Each row has a hidden trait or not; one of two labels after the row says which. A new part has a new trait and new labels.
(in the rows, 128 means zero)
[159 114  94  96 111 124 136 146 151 141 121 108  90  93  64  93  99 134
 146 156 162 143 129 118 122 124 128 142 150 169 149 136 114 110  87 106
 119 126 155 152 193 177 166 136 127 122  95 109 134 133 148 184 132 132
  85  53  54  54  75  94 127 166 156 200 160 139 113  94 100 104 105 138
 161 206 187 178 133]
TQ
[161 132 113 108  96  97 107 104 102  95 101 108 115 115 134 125 135 134
 153 153 188 128 149 152 151 142 133 127 125 112 114 111 102  92  79  76
  59  62  70  91  48  61  78  61  88  92  94 118 124 131 143 161 151 151
 166 161 154 157 153 159 152 148 129 142 117 114 120 112 122 113  99 124
 125 109 125 134 156]
DZ
[160 125 107 105 100 103 105 109 104 130 128 128 138 138 152 145 160 151
 144 139 125 113 104  85  94  91  72  73  83  54  91 100 101 115 118 127
 140 155 164 142 160 155 154 148 129 122 115 116 105 125 122 116 127 128
 142 146 146 152 162 175 155 168 138 150 130 123 121 115 113 111  71 110
 111 107 119 137 148]
TQ
[160 125 108 105 102 100 108 112 113 128 139 146 146 151 154 150 143 132
 113 108  85  71  84  69  74  94  85 101 114 111 126 132 145 149 159 148
 151 145 128 132 122 117 111 105 125 137 162 140 159 138 150 194 142 156
 142 135 123 118 101  93  96  81 117 104 130 129 140 151 147 153 214 160
 155 170 159 147 130]
TQ
[158 131 117 116 108 111 111 105  98 102  92 103 110 116 118 121 130 134
 135 145 163 152 149 156 149 148 149 147 140 149 130 129 124 117 104 104
  84  75  76  98  60  61  57  16  67  81  32  75  70 113 105  85 113 119
 123 133 141 144 145 154 153 157 126 166 146 151 148 138 134 132 135 129
 124 119 119 116 108]
DZ
[164 121 105 102  96 106 111 122 125 143 161 149 147 139 128 119  96  77
  64  71  32  75  95  98 117 128 142 146 147 162 145 131 133 122 111 110
 114 117 133 134 157 160 165 173 153 137 135 119 102 118 106  77 113 123
 129 136 155 170 174 183 163 165 139 132 122 111 108 104 114 115 128 136
 138 159 158 158 133]
TQ
[159 126 105 106 101  98 108 108 105 120 132 135 147 144 152 148 153 152
 129 119  98 100  90  76  84  87  70  77  89  80 104 118 124 131 140 153
 150 166 164 143 145 142 134 125 117 112 107 114 114 124 132 135 133 144
 153 161 158 158 155 146 138 134 126 120 110  92  99 106 111 116 107 127
 138 155 158 172 172]
TQ
[160 124 109 105 100 102 110 119 127 140 157 153 151 147 136 135 114  99
  88  74   9  54  80  86  99 114 119 134 142 154 150 143 152 137 134 129
 123 108 114 113 120 136 138 158 159 159 174 158 160 128 129 106 109 102
  97  99 112 113 125 137 142 170 152 186 160 168 149 142 129 121  97 111
 114 117 117 124 127]
TQ
[172 120  93  97  91 103 127 132 146 148 158 134 143 120 122  87  68  47
  54  73  57  88 117 128 140 144 150 143 141 149 129 125 136 120 125 128
 117 156 169 145 151 155 161 142 113  97  64  90  92 122 134 141 153 166
 186 179 166 160 152 139 131 113 115 111 112 117 139 151 145 148 174 131
 120  81  81  54  68]
TQ
[158 130 118 112 109 100 107 103  94 103 100 117 123 127 132 138 153 158
 173 154 165 160 142 140 134 127 121 108  97  76  92  92  61  85  53  69
  61  50  75 103  88 101 114 108 137 135 156 153 164 139 148 176 145 147
 142 141 130 130 134 120 118 111 124 112 121 122 126 124 132 138 154 144
 145 157 167 170 158]
DZ
[162 112  84 100 116 136 144 151 151 123  91  84  83  89 102 119 138 149
 142 138 140 126 116 122 134 144 162 151 141 125 112 108 104 122 142 156
 181 189 167 135 112 111  95 115 135 142 170 144 115 113  77   1  85  89
 136 159 185 177 153 138 113  75 107 108 137 174 182 186 151 130  59  85
  85  77 127 179 214]
TQ
[157 113 105  95 114 126 132 145 150 143 122 113  93  90  67  93  96 130
 147 157 163 152 130 119 118 120 125 140 146 175 150 142 114 117  93 102
  97 107 138 145 189 184 168 163 133 125  96 106 118 130 143 178 143 141
 103  85  63  56  65  60 105 142 151 189 170 168 131 105 103  96  80 123
 147 195 189 201 160]
TQ
[162 131 116 109 106 109 106 101  98 102  97 113 121 123 126 131 141 151
 154 155 180 154 151 153 143 136 137 127 122 102 105 106  78  88  68  85
  61  50  63  94  46  73  74  57 103 116 115 130 141 133 143 162 144 156
 162 152 156 149 141 141 131 131 126 118 123 119 118 116 120 125 118 125
 129 121 137 143 148]
DZ
[161 132 129 117 115 109 105 101  91 103  93 120 107 123 112 134 129 143
 143 149 146 146 153 155 151 145 154 153 144 145 128 129 100 116  94  98
  95  64  61  94  71  58  30  20  83 100  49  73  77 115  99 101 112 121
 121 125 141 140 137 147 138 141 143 148 153 155 143 138 132 130 161 126
 130 126 122 112 102]
DZ
